Below are the code and all the weights of a small trained network. Each question names an input and a class and asks about switching units off, where a switched-off unit gives its printed mean instead of its output.

import numpy as np


def w(rows, s, z=0):
    codes = np.array(rows[::2]) - 128.0
    scale = np.full(codes.shape[1], s)
    scale[-1] = z or s
    return codes * scale


def f(y):
    return np.maximum(y, 0)


def log_softmax(a):
    a = a - a.max(-1, keepdims=True)
    return a - np.log(np.exp(a).sum(-1, keepdims=True))


def net(x, mask):
    res = np.array(x, float).reshape(1, 7) / 4 @ E
    y = f(res @ A[0][:, :-1].T + A[0][:, -1])
    res = res + np.where(mask, y, B[0][:, -1]) @ B[0][:, :-1]
    return log_softmax(res[-1] @ U[:, :-1].T + U[:, -1])


A, B = {}, {}
E = w([
[135,111,71,117,225,253],'x0',
[230,32,84,73,100,128],'x1',
[112,117,142,109,160,97],'x2',
[129,160,134,73,185,76],'x3',
[148,157,115,127,147,114],'x4',
[126,126,159,97,120,146],'x5',
[126,116,117,155,126,126],'x6',
],0.012)
A[0] = w([
[212,98,193,136,35,70,219],'N1',
[12,216,56,127,170,155,177],'N2',
[172,143,47,115,142,123,112],'N3',
[92,191,156,150,157,166,218],'N4',
[98,174,155,101,86,147,169],'N5',
[78,168,132,139,155,187,155],'N6',
[99,176,210,201,129,105,254],'N7',
[63,146,176,154,115,203,167],'N8',
[190,98,104,105,165,168,90],'N9',
[94,127,137,123,154,74,168],'N10',
[218,47,113,108,130,102,179],'N11',
[105,135,77,97,173,204,182],'N12',
[187,222,124,170,70,75,241],'N13',
[50,125,84,147,220,169,123],'N14',
],0.011,0.0043)
B[0] = w([
[75,187,1,68,141,84,255],'N1',
[164,110,169,153,123,90,239],'N2',
[104,97,79,146,150,172,172],'N3',
[148,111,191,225,136,43,211],'N4',
[108,178,169,129,149,103,168],'N5',
[185,93,189,147,174,54,199],'N6',
[51,234,213,158,92,117,229],'N7',
[146,143,152,148,142,92,202],'N8',
[82,100,152,124,174,167,188],'N9',
[74,142,134,137,114,146,173],'N10',
[58,108,57,60,193,178,234],'N11',
[203,10,190,146,170,136,219],'N12',
[97,193,107,131,135,85,222],'N13',
[155,80,148,179,129,114,220],'N14',
],0.0089,0.014)
U = w([
[97,187,145,150,91,127,253],'0',
[103,128,35,70,124,116,66],'1',
[198,82,153,176,135,113,95],'2',
[145,54,105,114,181,250,88],'3',
],0.016,0.0025)

Each question gives the input, the list of numbers given to net, and the class t.
The units are the neurons (one row each of A and B). Each row of codes is followed by its name. A weight is (code - 128) times the scale printed after its matrix; where a second scale follows, it is the last column's (A, B and U).
mask holds one flag per neuron, in row order. A switched-off neuron (its flag False) gives its mean, the last column of its row in B, instead of its output. The means were averaged over made-up inputs and are rounded, as every weight is.
A unit's drop is (log p(t) with every unit on - log p(t) with that unit switched off) / (log p(t) with every unit on - log p(t) with every unit switched off).
The circuit of an input: a set's keep is (log p(t) with only the set's units on - log p(t) with every unit switched off) / (log p(t) with every unit on - log p(t) with every unit switched off). Starting from the 12 units with the biggest drops (on a tie, the unit counted first), units are removed one at a time, each time the one whose removal leaves the highest keep (on an exact tie, the one counted first), for as long as the keep stays at least 0.8.
units of the circuit, in order: the units of the circuit, biggest drop first
k most important neurons: the k neurons with the biggest drops, biggest first
drop when u is switched off: that unit's drop, to one decimal
input [3,0,3,-7,-8,4,-3], class 2: units of the circuit, in order	(N11)
input [0,8,-2,5,-2,-2,8], class 1: 2 most important neurons	(N12; N1)
input [-2,1,4,8,-1,-6,-2], class 1: 2 most important neurons	(N7; N4)
input [-5,1,-1,8,-1,4,2], class 1: 2 most important neurons	(N1; N4)
input [1,6,-1,1,-2,5,4], class 3: 3 most important neurons	(N13; N9; N7)
input [1,8,-3,-2,-6,-3,-3], class 3: 2 most important neurons	(N9; N13)
input [1,-1,-1,2,2,1,-8], class 2: 2 most important neurons	(N1; N7)
input [1,-1,1,-1,7,2,2], class 2: drop when N1 is switched off	0.5
input [-7,2,5,8,-8,4,-8], class 1: drop when N1 is switched off	0.3
input [2,-7,-2,-4,5,8,7], class 2: drop when N2 is switched off	0.0
